Below is a small trained network, with its code and all its weights. Each question gives an input and a class and asks what happens when units are switched off, that is, made to give their printed mean instead of their output.

import numpy as np


def w(rows, s, z=0):
    codes = np.array(rows[::2]) - 128.0
    scale = np.full(codes.shape[1], s)
    scale[-1] = z or s
    return codes * scale


def f(y):
    return y / 2 * (1 + np.tanh(0.7978845608 * (y + 0.044715 * y**3)))


def log_softmax(a):
    a = a - a.max(-1, keepdims=True)
    return a - np.log(np.exp(a).sum(-1, keepdims=True))


def net(x, mask):
    res = np.array(x, float).reshape(1, 7) / 4 @ E
    y = f(res @ A[0][:, :-1].T + A[0][:, -1])
    res = res + np.where(mask, y, B[0][:, -1]) @ B[0][:, :-1]
    return log_softmax(res[-1] @ U[:, :-1].T + U[:, -1])


A, B = {}, {}
E = w([
[123,139,9],'x0',
[35,130,41],'x1',
[146,121,166],'x2',
[67,120,113],'x3',
[77,246,116],'x4',
[28,3,140],'x5',
[164,127,188],'x6',
],0.0069)
A[0] = w([
[175,50,129,107],'N1',
[140,142,49,153],'N2',
[119,158,153,87],'N3',
[58,42,116,102],'N4',
[123,183,5,112],'N5',
[109,117,119,75],'N6',
[152,123,144,21],'N7',
[112,118,112,94],'N8',
[93,117,112,21],'N9',
[122,139,185,157],'N10',
[117,159,158,84],'N11',
[169,112,141,3],'N12',
[124,153,107,154],'N13',
],0.018,0.0064)
B[0] = w([
[209,36,65,207],'N1',
[169,185,60,202],'N2',
[115,171,89,142],'N3',
[26,156,96,239],'N4',
[220,142,6,255],'N5',
[90,138,148,127],'N6',
[88,126,195,126],'N7',
[94,146,155,132],'N8',
[99,85,222,132],'N9',
[199,198,67,186],'N10',
[115,178,87,144],'N11',
[104,109,211,135],'N12',
[151,146,87,161],'N13',
],0.024,0.01)
U = w([
[157,191,162,127],'0',
[155,109,157,85],'1',
[57,140,110,58],'2',
[162,154,148,167],'3',
[116,142,90,217],'4',
[86,111,249,2],'5',
],0.013,0.0079)

Each question gives the input, the list of numbers given to net, and the class t.
The units are the neurons (one row each of A and B). Each row of codes is followed by its name. A weight is (code - 128) times the scale printed after its matrix; where a second scale follows, it is the last column's (A, B and U).
mask holds one flag per neuron, in row order. A switched-off neuron (its flag False) gives its mean, the last column of its row in B, instead of its output. The means were averaged over made-up inputs and are rounded, as every weight is.
A unit's drop is (log p(t) with every unit on - log p(t) with that unit switched off) / (log p(t) with every unit on - log p(t) with every unit switched off).
The circuit of an input: a set's keep is (log p(t) with only the set's units on - log p(t) with every unit switched off) / (log p(t) with every unit on - log p(t) with every unit switched off). Starting from the 12 units with the biggest drops (on a tie, the unit counted first), units are removed one at a time, each time the one whose removal leaves the highest keep (on an exact tie, the one counted first), for as long as the keep stays at least 0.8.
circuit, biggest first: the units of the circuit, biggest drop first
unit that matters most: the unit with the biggest drop
k most important neurons: the k neurons with the biggest drops, biggest first
drop of u: that unit's drop, to one decimal
input [-1,5,-2,1,-7,2,-3], class 2: 2 most important neurons => [N4; N5]
input [1,7,-8,4,-8,7,-6], class 2: circuit, biggest first => [N4]
input [-4,-8,8,4,3,5,8], class 0: circuit, biggest first => [N10; N5]
input [0,2,6,0,2,4,4], class 2: circuit, biggest first => [N5; N1]
input [-6,0,6,-5,-2,4,0], class 1: circuit, biggest first => [N5; N2]
input [-4,0,6,-7,-4,4,0], class 1: 3 most important neurons => [N5; N1; N2]
input [-1,-2,-7,-8,-5,-1,-1], class 3: 2 most important neurons => [N4; N9]
input [-6,-3,7,0,3,4,5], class 0: 2 most important neurons => [N10; N5]
input [3,-3,-4,-1,-3,4,0], class 2: circuit, biggest first => [N5; N4]
input [-5,-1,7,2,-1,-6,2], class 0: circuit, biggest first => [N1; N5]
input [-7,0,-7,5,2,-3,-6], class 3: 3 most important neurons => [N4; N5; N2]
input [-4,0,-8,-7,2,2,8], class 3: 2 most important neurons => [N4; N2]
input [-1,-4,6,-6,-8,7,-2], class 1: 4 most important neurons => [N1; N5; N12; N2]
input [-7,0,1,0,-7,-3,5], class 3: unit that matters most => N10
input [-2,-8,7,6,8,-7,-7], class 0: 4 most important neurons => [N4; N1; N5; N10]
input [-3,1,-6,8,-5,8,0], class 2: drop of N4 => 0.3
input [-2,-7,1,-2,4,-7,-1], class 0: drop of N5 => 0.1
input [-7,-4,0,-8,8,2,-3], class 0: drop of N7 => 0.0
